Moves between states:
dad: §>vin, @>kom, +>zos, &>kek, !>baf, *>pip, %>rig
sor: §>pom, @>vid, +>pil, &>naz, !>dal, *>kas, %>lof
pom: §>sor, @>met, +>rig, &>lar, !>vor, *>soz, %>zos
rar: §>lum, @>far, +>vor, &>tem, !>rig, *>kor, %>baf
bep: §>fot, @>lat, +>kor, &>zim, !>soz, *>vor, %>gev
soz: §>kas, @>ket, +>vev, &>gub, !>bep, *>pom, %>rek
rek: §>lop, @>sef, +>pip, &>tak, !>gev, *>zos, %>soz
lar: §>naz, @>mik, +>suk, &>pom, !>rut, *>gub, %>fev
tuv: §>ros, @>kiv, +>dap, &>pez, !>mak, *>sot, %>sep
bek: §>vev, @>lud, +>kas, &>nov, !>nup, *>pil, %>pas
fud: §>mag, @>gub, +>zom, &>ket, !>gaf, *>mik, %>bul
bil: §>lol, @>gaz, +>feb, &>mol, !>fev, *>rop, %>rut
zis: §>vez, @>fur, +>mel, &>pas, !>lan, *>viv, %>nov
ner: §>nov, @>zom, +>gub, &>vev, !>sos, *>suk, %>vez
ket: §>bis, @>soz, +>ked, &>fud, !>lat, *>met, %>sef
rom: §>pog, @>pil, +>vid, &>bub, !>vof, *>lud, %>vit
mel: §>tak, @>sed, +>zis, &>lop, !>rup, *>dob, %>mut
doz: §>zib, @>rup, +>sep, &>vub, !>sed, *>gor, %>dap
gor: §>gaz, @>lol, +>rik, &>ref, !>ret, *>doz, %>nor
baf: §>vik, @>mon, +>mol, &>feb, !>dad, *>zez, %>rar
zap: §>lat, @>fot, +>pez, &>dap, !>bis, *>gik, %>vub
dap: §>gaf, @>lir, +>tuv, &>zap, !>mag, *>nor, %>doz
vor: §>dal, @>zol, +>rar, &>rut, !>pom, *>bep, %>mol
mag: §>fud, @>mut, +>mak, &>bis, !>dap, *>bir, %>sed
mep: §>feb, @>rik, +>lol, &>vik, !>viv, *>lan, %>zud
lir: §>zim, @>dap, +>kiv, &>fot, !>mut, *>bok, %>rup
kek: §>viv, @>meb, +>fev, &>dad, !>feb, *>vez, %>suk
vik: §>baf, @>kif, +>mot, &>mep, !>vin, *>pap, %>lum
sos: §>kiv, @>ros, +>zim, &>kor, !>ner, *>tem, %>ses
sep: §>rol, @>lan, +>doz, &>gad, !>fur, *>rik, %>tuv
sed: §>bul, @>mel, +>fur, &>dek, !>doz, *>ret, %>mag
vub: §>vut, @>luf, +>gad, &>doz, !>dek, *>ref, %>zap
luf: §>gev, @>vub, +>pap, &>rup, !>lop, *>mot, %>fot
gaf: §>dap, @>zim, +>ros, &>lat, !>fud, *>maf, %>zib
bis: §>ket, @>kas, +>lud, &>mag, !>zap, *>vid, %>dek
fur: §>zad, @>zis, +>sed, &>ser, !>sep, *>ven, %>mak
lat: §>zap, @>bep, +>ves, &>gaf, !>ket, *>zol, %>vut
mon: §>kif, @>baf, +>geg, &>mil, !>kom, *>gar, %>far
mot: §>mol, @>ref, +>vik, &>lol, !>lof, *>luf, %>dal
zim: §>lir, @>gaf, +>sos, &>bep, !>gub, *>rut, %>rop
kor: §>nup, @>ves, +>bep, &>sos, !>vev, *>rar, %>zez
bub: §>lag, @>pif, +>bir, &>rom, !>sot, *>mak, %>ven
rup: §>rop, @>doz, +>lan, &>luf, !>mel, *>lol, %>lir
ked: §>lud, @>vev, +>ket, &>zom, !>ves, *>pog, %>sas
ven: §>meb, @>viv, +>ret, &>vit, !>rik, *>fur, %>bub
lum: §>rar, @>vof, +>dal, &>zud, !>pil, *>nup, %>vik
gaz: §>gor, @>bil, +>mil, &>geg, !>taz, *>zib, %>maf
pas: §>pip, @>ser, +>lop, &>zis, !>pap, *>vin, %>bek
pap: §>zez, @>gad, +>luf, &>lan, !>pas, *>vik, %>nup
geg: §>ref, @>mol, +>mon, &>gaz, !>dig, *>vut, %>zol
nup: §>kor, @>pez, +>fot, &>kiv, !>bek, *>lum, %>pap
sot: §>vif, @>zud, +>nor, &>vof, !>bub, *>tuv, %>rik
zud: §>tem, @>sot, +>bok, &>lum, !>pif, *>kiv, %>mep
kif: §>mon, @>vik, +>ref, &>rik, !>vit, *>gad, %>vof
rig: §>pil, @>pog, +>pom, &>suk, !>rar, *>vev, %>dad
ves: §>pez, @>kor, +>lat, &>ros, !>ked, *>far, %>gar
zez: §>pap, @>gar, +>gev, &>ses, !>pip, *>baf, %>kor
lof: §>zos, @>bal, +>vin, &>dob, !>mot, *>lop, %>sor
zom: §>mak, @>ner, +>fud, &>ked, !>ros, *>lag, %>zad
zol: §>gik, @>vor, +>far, &>maf, !>met, *>lat, %>geg
rol: §>sep, @>ses, +>zib, &>gar, !>zad, *>mil, %>ros
nov: §>ner, @>mak, +>mut, &>bek, !>kiv, *>pif, %>zis
bul: §>sed, @>tak, +>zad, &>sef, !>zib, *>taz, %>fud
rut: §>bok, @>maf, +>tem, &>vor, !>lar, *>zim, %>bil
kas: §>soz, @>bis, +>bek, &>mut, !>fot, *>sor, %>lop
kom: §>vit, @>dad, +>dig, &>meb, !>mon, *>sas, %>pog
tem: §>zud, @>vif, +>rut, &>rar, !>suk, *>sos, %>feb
mil: §>rik, @>feb, +>gaz, &>mon, !>meb, *>rol, %>vif
pez: §>ves, @>nup, +>zap, &>tuv, !>lud, *>vof, %>gad
dig: §>bal, @>zos, +>kom, &>taz, !>geg, *>sef, %>met
mut: §>gub, @>mag, +>nov, &>kas, !>lir, *>naz, %>mel
rik: §>mil, @>mep, +>gor, &>kif, !>ven, *>sep, %>sot
zos: §>lof, @>dig, +>dad, &>fev, !>mol, *>rek, %>pom
feb: §>mep, @>mil, +>bil, &>baf, !>kek, *>ses, %>tem
sef: §>dek, @>rek, +>sas, &>bul, !>vut, *>dig, %>ket
bok: §>rut, @>nor, +>zud, &>dal, !>naz, *>lir, %>lol
ros: §>tuv, @>sos, +>gaf, &>ves, !>zom, *>vif, %>rol
vif: §>sot, @>tem, +>maf, &>far, !>lag, *>ros, %>mil
lan: §>ses, @>sep, +>rup, &>pap, !>zis, *>mep, %>kiv
dek: §>sef, @>lop, +>ser, &>sed, !>vub, *>bal, %>bis
lop: §>rek, @>dek, +>pas, &>mel, !>luf, *>lof, %>kas
vof: §>far, @>lum, +>gik, &>sot, !>rom, *>pez, %>kif
pip: §>pas, @>sas, +>rek, &>vez, !>zez, *>dad, %>vev
ret: §>taz, @>dob, +>ven, &>bal, !>gor, *>sed, %>bir
vut: §>vub, @>gev, +>gar, &>zib, !>sef, *>geg, %>lat
taz: §>ret, @>fev, +>meb, &>dig, !>gaz, *>bul, %>mik
pil: §>rig, @>rom, +>sor, &>pif, !>lum, *>bek, %>vin
kiv: §>sos, @>tuv, +>lir, &>nup, !>nov, *>zud, %>lan
tak: §>mel, @>bul, +>vez, &>rek, !>rop, *>fev, %>gub
vev: §>bek, @>ked, +>soz, &>ner, !>kor, *>rig, %>pip
pog: §>rom, @>rig, +>met, &>lag, !>far, *>ked, %>kom
fot: §>bep, @>zap, +>nup, &>lir, !>kas, *>dal, %>luf
bir: §>mik, @>naz, +>bub, &>vid, !>nor, *>mag, %>ret
viv: §>kek, @>ven, +>dob, &>vin, !>mep, *>zis, %>pif
vin: §>dad, @>vit, +>lof, &>viv, !>vik, *>pas, %>pil
gev: §>luf, @>vut, +>zez, &>rop, !>rek, *>mol, %>bep
vez: §>zis, @>zad, +>tak, &>pip, !>ses, *>kek, %>ner
fev: §>dob, @>taz, +>kek, &>zos, !>bil, *>tak, %>lar
sas: §>ser, @>pip, +>sef, &>zad, !>gar, *>kom, %>ked
lag: §>bub, @>suk, +>mik, &>pog, !>vif, *>zom, %>meb
naz: §>lar, @>bir, +>pif, &>sor, !>bok, *>mut, %>dob
mol: §>mot, @>geg, +>baf, &>bil, !>zos, *>gev, %>vor
gik: §>zol, @>dal, +>vof, &>nor, !>vid, *>zap, %>ref
maf: §>nor, @>rut, +>vif, &>zol, !>mik, *>gaf, %>gaz
mak: §>zom, @>nov, +>mag, &>lud, !>tuv, *>bub, %>fur
gad: §>gar, @>pap, +>vub, &>sep, !>ser, *>kif, %>pez
mik: §>bir, @>lar, +>lag, &>met, !>maf, *>fud, %>taz
zad: §>fur, @>vez, +>bul, &>sas, !>rol, *>meb, %>zom
meb: §>ven, @>kek, +>taz, &>kom, !>mil, *>zad, %>lag
rop: §>rup, @>zib, +>ses, &>gev, !>tak, *>bil, %>zim
dob: §>fev, @>ret, +>viv, &>lof, !>lol, *>mel, %>naz
lol: §>bil, @>gor, +>mep, &>mot, !>dob, *>rup, %>bok
ses: §>lan, @>rol, +>rop, &>zez, !>vez, *>feb, %>sos
ref: §>geg, @>mot, +>kif, &>gor, !>bal, *>vub, %>gik
suk: §>pif, @>lag, +>lar, &>rig, !>tem, *>ner, %>kek
ser: §>sas, @>pas, +>dek, &>fur, !>gad, *>vit, %>lud
dal: §>vor, @>gik, +>lum, &>bok, !>sor, *>fot, %>mot
bal: §>dig, @>lof, +>vit, &>ret, !>ref, *>dek, %>vid
vid: §>met, @>sor, +>rom, &>bir, !>gik, *>bis, %>bal
gar: §>gad, @>zez, +>vut, &>rol, !>sas, *>mon, %>ves
lud: §>ked, @>bek, +>bis, &>mak, !>pez, *>rom, %>ser
nor: §>maf, @>bok, +>sot, &>gik, !>bir, *>dap, %>gor
gub: §>mut, @>fud, +>ner, &>soz, !>zim, *>lar, %>tak
pif: §>suk, @>bub, +>naz, &>pil, !>zud, *>nov, %>viv
vit: §>kom, @>vin, +>bal, &>ven, !>kif, *>ser, %>rom
zib: §>doz, @>rop, +>rol, &>vut, !>bul, *>gaz, %>gaf
far: §>vof, @>rar, +>zol, &>vif, !>pog, *>ves, %>mon
met: §>vid, @>pom, +>pog, &>mik, !>zol, *>ket, %>dig

In the rows, 24 stands for zero.

The rows follow the links: the fewer symbols apart two states are, the more alike their rows tend to be.

Each row is also shifted at random along 7 hidden directions that mean nothing.

Some states, each with a row of numbers:
mut: [26, 29, 27, 23, 26, 26, 23, 23, 25, 25, 24, 24, 22, 28, 24, 23, 22, 25, 24, 20, 28, 26, 25, 20, 16, 25, 15, 24, 24, 26, 21, 26, 21, 26, 29, 22, 20, 19, 20, 20, 25, 24, 24, 25, 26, 25, 21, 31, 24, 21, 24, 21, 24, 22, 28]
vik: [28, 25, 24, 23, 19, 26, 21, 12, 26, 24, 30, 27, 20, 19, 24, 24, 24, 24, 23, 26, 23, 17, 19, 21, 30, 26, 25, 26, 26, 22, 20, 28, 26, 26, 27, 29, 22, 25, 25, 22, 26, 20, 26, 22, 22, 24, 24, 20, 19, 21, 24, 24, 20, 24, 22]
vit: [25, 26, 23, 26, 26, 27, 19, 26, 27, 22, 27, 23, 26, 21, 24, 25, 23, 25, 23, 17, 19, 25, 20, 23, 27, 25, 20, 23, 24, 21, 25, 18, 22, 23, 21, 23, 25, 25, 27, 22, 24, 27, 25, 23, 21, 23, 21, 24, 22, 22, 23, 25, 22, 25, 21]
zez: [37, 24, 22, 21, 24, 25, 24, 26, 25, 21, 28, 20, 28, 23, 23, 24, 23, 23, 21, 23, 25, 25, 26, 25, 22, 18, 25, 21, 27, 23, 26, 25, 23, 22, 21, 22, 28, 24, 25, 22, 22, 30, 26, 20, 20, 24, 20, 24, 24, 22, 24, 26, 22, 25, 22]
dad: [16, 25, 22, 20, 24, 32, 26, 18, 28, 24, 31, 26, 23, 20, 25, 26, 25, 25, 22, 18, 24, 20, 18, 21, 25, 22, 20, 26, 28, 22, 20, 29, 20, 25, 24, 26, 17, 19, 25, 22, 28, 26, 26, 21, 23, 26, 26, 20, 20, 17, 24, 26, 25, 23, 28]
mot: [42, 19, 22, 27, 23, 22, 23, 31, 30, 19, 22, 27, 24, 23, 26, 32, 25, 23, 20, 15, 19, 19, 9, 21, 30, 23, 24, 21, 16, 16, 25, 25, 29, 29, 23, 29, 23, 25, 26, 23, 18, 24, 24, 29, 19, 25, 24, 17, 19, 25, 24, 22, 29, 29, 17]
baf: [21, 24, 22, 23, 28, 27, 27, 22, 21, 24, 27, 25, 22, 22, 26, 20, 26, 26, 26, 19, 23, 25, 23, 21, 26, 25, 17, 28, 25, 24, 25, 27, 14, 21, 21, 23, 21, 24, 25, 26, 28, 21, 23, 24, 28, 28, 30, 19, 19, 20, 26, 29, 25, 23, 29]
kom: [29, 26, 25, 25, 23, 21, 21, 10, 17, 26, 24, 25, 20, 19, 26, 22, 30, 25, 29, 29, 19, 19, 22, 22, 29, 27, 26, 27, 28, 22, 22, 19, 20, 23, 23, 25, 21, 26, 26, 26, 25, 16, 21, 27, 26, 23, 30, 21, 21, 22, 23, 28, 23, 22, 22]
bil: [22, 23, 23, 23, 23, 25, 26, 25, 26, 23, 24, 25, 26, 24, 23, 24, 28, 22, 23, 18, 26, 23, 22, 21, 22, 23, 21, 24, 20, 22, 22, 28, 23, 26, 26, 24, 21, 22, 23, 25, 24, 25, 26, 28, 26, 28, 23, 20, 25, 22, 25, 23, 27, 22, 27]
ven: [14, 29, 25, 24, 22, 28, 22, 13, 25, 29, 26, 27, 22, 20, 22, 19, 25, 24, 28, 25, 23, 23, 26, 21, 24, 28, 22, 27, 28, 25, 18, 26, 21, 24, 26, 25, 19, 24, 24, 20, 27, 20, 27, 24, 26, 24, 24, 26, 22, 18, 22, 23, 19, 22, 24]
dig: [17, 25, 24, 23, 21, 26, 23, 20, 25, 21, 27, 22, 25, 23, 25, 25, 27, 25, 25, 22, 22, 22, 21, 21, 21, 21, 23, 24, 24, 20, 21, 24, 24, 25, 26, 23, 20, 21, 24, 22, 25, 26, 24, 24, 25, 25, 24, 22, 24, 20, 22, 28, 26, 23, 26]
ket: [21, 25, 27, 21, 20, 25, 24, 15, 23, 24, 25, 22, 20, 23, 28, 28, 25, 26, 25, 29, 23, 18, 21, 24, 18, 22, 25, 27, 25, 23, 19, 25, 26, 28, 31, 23, 17, 19, 20, 22, 25, 20, 22, 23, 23, 23, 27, 25, 26, 22, 21, 26, 27, 22, 28]
zol: [25, 21, 20, 24, 24, 21, 27, 26, 21, 23, 23, 24, 26, 22, 26, 25, 25, 23, 27, 27, 22, 20, 20, 26, 26, 20, 29, 25, 27, 18, 28, 28, 20, 22, 19, 24, 27, 29, 25, 23, 19, 21, 22, 28, 23, 27, 31, 18, 21, 23, 25, 27, 24, 28, 17]
lan: [33, 24, 26, 25, 28, 24, 20, 28, 26, 23, 23, 22, 23, 25, 21, 24, 22, 24, 19, 14, 25, 27, 27, 23, 25, 27, 19, 20, 20, 27, 23, 18, 24, 23, 22, 23, 26, 24, 25, 24, 24, 28, 27, 23, 21, 22, 17, 28, 24, 24, 26, 21, 24, 23, 26]
vub: [27, 24, 26, 26, 21, 19, 24, 23, 18, 23, 21, 22, 24, 25, 25, 17, 23, 25, 30, 34, 22, 26, 29, 22, 19, 24, 25, 28, 25, 25, 22, 26, 26, 19, 28, 21, 25, 27, 20, 22, 25, 19, 21, 22, 31, 24, 27, 24, 24, 24, 21, 27, 19, 26, 24]
ked: [12, 22, 24, 20, 24, 24, 26, 20, 21, 26, 24, 22, 21, 22, 25, 24, 21, 25, 24, 30, 23, 22, 26, 28, 25, 22, 28, 26, 29, 26, 24, 23, 23, 22, 21, 23, 24, 24, 24, 26, 24, 22, 22, 19, 21, 21, 27, 24, 24, 23, 22, 27, 23, 24, 24]
meb: [28, 27, 22, 24, 23, 24, 21, 14, 21, 28, 25, 25, 25, 19, 21, 21, 30, 20, 27, 27, 23, 21, 26, 24, 28, 24, 29, 23, 30, 22, 23, 22, 19, 23, 20, 26, 24, 27, 27, 23, 22, 22, 27, 27, 24, 23, 24, 24, 23, 20, 24, 23, 20, 24, 16]
kor: [13, 19, 23, 18, 21, 23, 28, 22, 22, 25, 25, 22, 21, 23, 24, 22, 20, 25, 21, 32, 27, 24, 28, 27, 24, 22, 28, 25, 25, 28, 24, 26, 26, 21, 24, 24, 24, 22, 23, 29, 27, 22, 21, 17, 23, 23, 25, 21, 24, 27, 23, 26, 24, 21, 29]
gub: [25, 27, 24, 21, 22, 23, 26, 16, 18, 26, 26, 22, 25, 25, 23, 21, 26, 20, 24, 33, 30, 23, 30, 22, 21, 20, 27, 21, 32, 26, 24, 28, 21, 23, 23, 24, 27, 25, 22, 20, 21, 25, 25, 22, 24, 23, 21, 29, 25, 21, 24, 21, 19, 24, 19]
fur: [18, 28, 27, 24, 24, 23, 21, 20, 20, 28, 21, 23, 22, 24, 21, 15, 23, 24, 27, 29, 24, 29, 33, 24, 21, 27, 23, 25, 26, 30, 21, 20, 23, 20, 25, 20, 24, 24, 22, 24, 27, 22, 23, 20, 28, 20, 21, 29, 26, 23, 21, 23, 18, 21, 26]
fud: [18, 24, 24, 24, 33, 21, 24, 27, 19, 24, 21, 21, 21, 24, 23, 26, 26, 23, 22, 17, 25, 24, 26, 25, 26, 24, 22, 20, 27, 24, 27, 20, 16, 22, 16, 21, 28, 27, 25, 23, 19, 24, 25, 25, 19, 21, 24, 27, 23, 21, 28, 23, 25, 26, 20]
bep: [32, 24, 26, 22, 24, 20, 24, 22, 17, 22, 25, 20, 25, 26, 26, 22, 23, 24, 24, 30, 26, 24, 27, 23, 21, 21, 24, 23, 26, 25, 27, 23, 24, 22, 24, 22, 28, 24, 21, 24, 23, 24, 21, 22, 25, 24, 24, 25, 24, 26, 25, 25, 23, 23, 24]
bul: [36, 25, 23, 23, 21, 23, 22, 20, 24, 22, 26, 20, 27, 23, 20, 28, 28, 17, 22, 26, 26, 20, 26, 25, 24, 18, 34, 17, 30, 21, 23, 24, 28, 27, 20, 26, 29, 27, 25, 18, 16, 28, 31, 23, 18, 20, 17, 27, 26, 20, 23, 21, 22, 28, 12]
ves: [27, 21, 25, 21, 22, 24, 25, 20, 24, 24, 25, 23, 18, 21, 26, 29, 23, 26, 24, 25, 21, 18, 21, 27, 24, 24, 28, 27, 24, 21, 20, 24, 26, 27, 26, 24, 18, 22, 23, 25, 24, 18, 22, 24, 19, 22, 30, 21, 25, 23, 23, 25, 28, 23, 26]
doz: [15, 21, 26, 25, 29, 21, 22, 31, 25, 22, 20, 22, 20, 24, 22, 24, 23, 24, 20, 15, 23, 27, 26, 25, 27, 26, 22, 22, 21, 25, 23, 21, 24, 22, 21, 23, 27, 28, 24, 24, 22, 25, 26, 22, 21, 21, 21, 25, 23, 24, 26, 23, 23, 26, 23]
ses: [31, 20, 22, 21, 22, 25, 31, 22, 24, 28, 21, 26, 22, 22, 24, 23, 27, 21, 25, 26, 26, 21, 24, 25, 23, 23, 29, 26, 25, 24, 19, 31, 24, 25, 25, 27, 18, 23, 21, 24, 23, 20, 27, 26, 25, 25, 28, 19, 25, 21, 22, 23, 26, 25, 25]
nup: [29, 20, 23, 22, 25, 22, 24, 26, 23, 24, 25, 25, 20, 22, 25, 25, 19, 25, 22, 25, 24, 22, 22, 26, 30, 25, 25, 23, 26, 24, 26, 24, 23, 22, 19, 26, 28, 28, 26, 24, 23, 21, 22, 20, 19, 21, 25, 23, 20, 25, 24, 23, 22, 26, 21]

Start, symbols taken left to right, then the state you end at.
Answers are names.
[24, 21, 26, 22, 22, 18, 29, 17, 17, 27, 18, 25, 19, 24, 25, 20, 29, 21, 28, 34, 27, 22, 28, 23, 23, 24, 29, 26, 24, 26, 20, 29, 26, 23, 27, 26, 21, 25, 20, 27, 24, 16, 24, 25, 29, 24, 29, 20, 24, 25, 22, 24, 23, 24, 26]
* % + ! + + §: pif
[25, 22, 23, 25, 23, 21, 24, 24, 20, 20, 23, 23, 26, 25, 26, 22, 26, 24, 24, 24, 23, 25, 22, 20, 23, 23, 22, 24, 20, 23, 26, 24, 24, 23, 24, 23, 24, 23, 24, 27, 25, 24, 21, 25, 27, 27, 25, 19, 23, 26, 25, 28, 25, 23, 26]
@ * % * ! § @ + % *: pas
[37, 27, 22, 25, 20, 23, 22, 18, 22, 25, 26, 26, 25, 23, 24, 21, 22, 23, 27, 31, 22, 21, 20, 22, 26, 25, 25, 24, 28, 21, 26, 23, 21, 24, 24, 26, 25, 25, 24, 22, 23, 22, 21, 25, 25, 24, 25, 25, 20, 26, 23, 23, 19, 24, 17]
& % @ % % + & ! @ ! !: mot
[27, 25, 24, 28, 28, 25, 20, 25, 28, 25, 21, 28, 20, 22, 23, 28, 24, 25, 23, 13, 19, 22, 17, 23, 28, 30, 19, 25, 19, 22, 23, 18, 20, 27, 23, 24, 20, 23, 26, 24, 22, 20, 23, 30, 20, 23, 25, 25, 22, 24, 25, 21, 29, 22, 23]
@ * + & & & * @: vid
[37, 23, 23, 22, 24, 21, 25, 27, 21, 21, 25, 21, 28, 26, 25, 26, 24, 22, 22, 26, 25, 23, 23, 24, 22, 18, 26, 19, 28, 22, 30, 22, 22, 23, 20, 22, 29, 24, 24, 21, 18, 29, 22, 22, 21, 23, 22, 26, 24, 24, 23, 24, 23, 27, 18]
% & % @ @ § ! § @ §: dap
[18, 23, 23, 23, 27, 26, 23, 28, 25, 23, 26, 21, 23, 22, 24, 24, 17, 25, 22, 21, 23, 26, 27, 28, 28, 24, 23, 24, 28, 24, 25, 24, 20, 19, 18, 22, 30, 28, 25, 20, 24, 24, 25, 18, 18, 22, 23, 25, 21, 21, 25, 25, 20, 26, 22]
& @ & + % + * §: baf
[25, 25, 23, 25, 21, 21, 20, 18, 19, 22, 25, 21, 26, 21, 23, 20, 26, 24, 26, 30, 20, 24, 28, 25, 25, 23, 27, 24, 25, 23, 25, 19, 24, 21, 22, 22, 27, 27, 26, 26, 26, 24, 23, 23, 24, 24, 23, 21, 24, 26, 24, 28, 21, 21, 22]
+ % § ! ! !: vid
[30, 27, 25, 20, 22, 29, 25, 15, 28, 23, 29, 23, 23, 23, 23, 29, 29, 20, 20, 20, 29, 18, 23, 20, 19, 20, 25, 21, 29, 22, 18, 31, 25, 29, 27, 27, 19, 20, 22, 17, 21, 27, 31, 22, 20, 23, 18, 27, 25, 14, 24, 21, 24, 26, 23]
* § ! & § % @: zol
[14, 28, 25, 26, 28, 26, 19, 25, 23, 21, 28, 23, 24, 23, 25, 24, 21, 27, 23, 17, 23, 26, 22, 21, 25, 25, 15, 24, 26, 23, 27, 21, 17, 22, 21, 21, 28, 25, 25, 20, 24, 26, 23, 22, 22, 24, 22, 27, 20, 22, 27, 26, 22, 24, 23]
§ & % ! § & + §: mon
[6, 23, 27, 27, 29, 20, 21, 21, 22, 26, 19, 28, 15, 22, 25, 24, 26, 25, 23, 17, 21, 22, 19, 20, 31, 31, 20, 24, 19, 25, 22, 18, 22, 24, 22, 26, 21, 26, 26, 29, 24, 18, 23, 26, 23, 21, 27, 22, 20, 25, 25, 23, 25, 24, 26]
+ § % + ! ! % @ @ *: bul
[17, 24, 22, 23, 21, 20, 26, 22, 19, 24, 21, 24, 27, 26, 23, 19, 25, 22, 25, 28, 28, 26, 28, 23, 21, 23, 23, 23, 22, 26, 25, 25, 22, 23, 25, 22, 25, 23, 22, 27, 25, 24, 22, 27, 29, 28, 24, 22, 26, 28, 25, 23, 23, 19, 26]
§ § * § § * + @ + &: zol
[25, 21, 25, 26, 31, 23, 22, 34, 25, 23, 21, 22, 21, 23, 24, 26, 20, 26, 22, 16, 19, 27, 21, 25, 29, 24, 21, 22, 23, 24, 27, 17, 23, 20, 15, 22, 27, 27, 27, 24, 23, 26, 24, 20, 20, 20, 24, 24, 21, 23, 23, 25, 24, 29, 21]
& § ! % * § +: nor
[26, 21, 26, 25, 27, 21, 23, 24, 23, 26, 19, 26, 15, 23, 28, 28, 22, 27, 26, 24, 18, 21, 18, 26, 27, 28, 23, 28, 21, 23, 22, 20, 24, 25, 24, 25, 18, 24, 23, 26, 24, 15, 19, 25, 22, 19, 31, 23, 22, 26, 21, 24, 28, 26, 25]
* & * & & +: mag
[18, 18, 22, 19, 22, 23, 33, 26, 23, 26, 21, 25, 22, 26, 24, 25, 24, 21, 24, 27, 28, 22, 24, 25, 22, 22, 29, 24, 23, 24, 22, 32, 25, 25, 25, 26, 21, 23, 20, 25, 23, 20, 24, 25, 25, 25, 27, 20, 26, 24, 23, 21, 26, 25, 25]
! ! + @ @ @ ! § @ § !: sos
[25, 24, 19, 26, 27, 25, 25, 31, 26, 26, 22, 28, 26, 25, 21, 22, 21, 22, 24, 20, 25, 28, 22, 24, 28, 25, 21, 22, 24, 23, 28, 24, 17, 22, 17, 25, 27, 25, 26, 22, 22, 27, 23, 26, 25, 25, 24, 25, 21, 24, 25, 20, 22, 24, 19]
& % @ * § ! * + & *: zib
[18, 23, 20, 23, 27, 29, 31, 32, 29, 28, 21, 30, 25, 25, 22, 20, 23, 24, 27, 20, 24, 29, 20, 22, 24, 25, 18, 28, 24, 23, 23, 31, 17, 21, 21, 25, 20, 22, 24, 22, 26, 24, 25, 26, 30, 28, 29, 20, 21, 18, 22, 22, 24, 27, 25]
§ + % % @ + ! § &: kif
[27, 22, 21, 24, 16, 23, 28, 24, 26, 25, 20, 30, 26, 26, 24, 21, 23, 22, 28, 32, 25, 24, 22, 23, 19, 24, 26, 26, 19, 22, 22, 32, 28, 26, 32, 26, 20, 22, 19, 23, 24, 19, 22, 30, 30, 28, 27, 20, 24, 27, 21, 20, 24, 23, 23]
+ + + @ % % * @ @ §: ros
[11, 19, 26, 23, 27, 23, 22, 24, 26, 25, 23, 23, 18, 20, 21, 26, 21, 23, 18, 19, 24, 23, 26, 27, 31, 27, 27, 21, 23, 26, 22, 21, 28, 22, 20, 26, 27, 27, 27, 25, 24, 23, 29, 19, 16, 18, 20, 23, 23, 24, 24, 21, 21, 25, 22]
§ % ! ! % @ &: zez
